Here is a tiny trained network, its code and every weight. The questions are about switching its units off for an input and a class, where a switched-off unit gives its printed mean instead of its output.

import numpy as np


def w(rows, s, z=0):
    codes = np.array(rows[::2]) - 128.0
    scale = np.full(codes.shape[1], s)
    scale[-1] = z or s
    return codes * scale


def norm(h):
    return h / np.sqrt((h * h).mean(-1, keepdims=True) + 1e-5)


def f(y):
    return y / 2 * (1 + np.tanh(0.7978845608 * (y + 0.044715 * y**3)))


def log_softmax(a):
    a = a - a.max(-1, keepdims=True)
    return a - np.log(np.exp(a).sum(-1, keepdims=True))


def net(x, mask):
    res = np.array(x, float).reshape(1, 7) / 4 @ E
    u = 0
    for l in range(2):
        y = f(norm(res) @ A[l][:, :-1].T + A[l][:, -1])
        res = res + np.where(mask[u : u + 3], y, B[l][:, -1]) @ B[l][:, :-1]
        u += 3
    return log_softmax(norm(res)[-1] @ U[:, :-1].T + U[:, -1])


A, B = {}, {}
E = w([
[83,109,2,61,183],'x0',
[137,102,77,201,121],'x1',
[116,140,90,159,140],'x2',
[115,5,108,166,190],'x3',
[92,139,148,120,142],'x4',
[69,175,114,156,146],'x5',
[95,139,151,140,140],'x6',
],0.0081)
A[0] = w([
[199,94,161,78,124,249],'0.n0',
[146,254,55,135,28,231],'0.n1',
[144,77,100,166,108,117],'0.n2',
],0.0094,0.0017)
B[0] = w([
[87,200,101,75,122,175],'0.n0',
[167,9,130,77,121,253],'0.n1',
[68,104,159,138,88,152],'0.n2',
],0.013,0.0068)
A[1] = w([
[42,197,110,88,161,247],'1.n0',
[235,209,254,230,75,210],'1.n1',
[136,140,122,178,164,164],'1.n2',
],0.0069,0.0015)
B[1] = w([
[115,209,145,137,48,170],'1.n0',
[162,250,167,52,207,255],'1.n1',
[38,46,159,128,176,123],'1.n2',
],0.012,0.0042)
U = w([
[171,59,226,125,83,254],'0',
[194,122,178,155,91,206],'1',
[228,162,121,140,189,61],'2',
[165,104,228,172,2,64],'3',
],0.0078,0.0017)

Each question gives the input, the list of numbers given to net, and the class t.
The units are the neurons (one row each of A and B). Each row of codes is followed by its name. A weight is (code - 128) times the scale printed after its matrix; where a second scale follows, it is the last column's (A, B and U).
mask holds one flag per neuron, layer by layer. A switched-off neuron (its flag False) gives its mean, the last column of its row in B, instead of its output. The means were averaged over made-up inputs and are rounded, as every weight is.
A unit's drop is (log p(t) with every unit on - log p(t) with that unit switched off) / (log p(t) with every unit on - log p(t) with every unit switched off).
unit that matters most: the unit with the biggest drop
k most important neurons: the k neurons with the biggest drops, biggest first
top k neurons in layer l: the k neurons of layer l with the biggest drops, biggest first
drop when u is switched off: that unit's drop, to one decimal
input [0,3,-3,0,-2,-5,-1], class 3: 4 most important neurons -> 0.n1, 1.n1, 0.n0, 0.n2
input [0,5,-6,0,5,-5,2], class 3: unit that matters most -> 0.n1
input [-5,-5,2,-1,-6,-5,0], class 2: top 2 neurons in layer 0 -> 0.n1, 0.n2
input [2,7,-2,4,-3,-1,4], class 3: top 2 neurons in layer 0 -> 0.n2, 0.n1
input [2,-7,3,4,-5,-4,-3], class 3: 3 most important neurons -> 0.n0, 1.n0, 0.n1
input [3,7,4,0,-7,-1,-4], class 3: 2 most important neurons -> 1.n1, 0.n2
input [-6,-6,4,3,6,-6,4], class 2: 3 most important neurons -> 0.n1, 1.n1, 0.n2
input [2,6,7,-1,-8,-4,1], class 3: 2 most important neurons -> 1.n1, 0.n2
input [5,-6,7,-1,1,-2,5], class 3: 3 most important neurons -> 1.n0, 0.n1, 1.n1
input [-7,1,2,6,1,3,1], class 2: 3 most important neurons -> 0.n1, 1.n1, 1.n0
input [4,6,-1,-6,1,5,0], class 0: drop when 0.n1 is switched off -> 0.9
input [-6,0,5,5,7,6,5], class 2: drop when 0.n2 is switched off -> 0.1
input [-7,-2,5,-3,-6,-3,5], class 2: drop when 0.n0 is switched off -> 0.0
input [5,7,-3,-7,6,5,-4], class 0: top neuron in layer 0 -> 0.n1
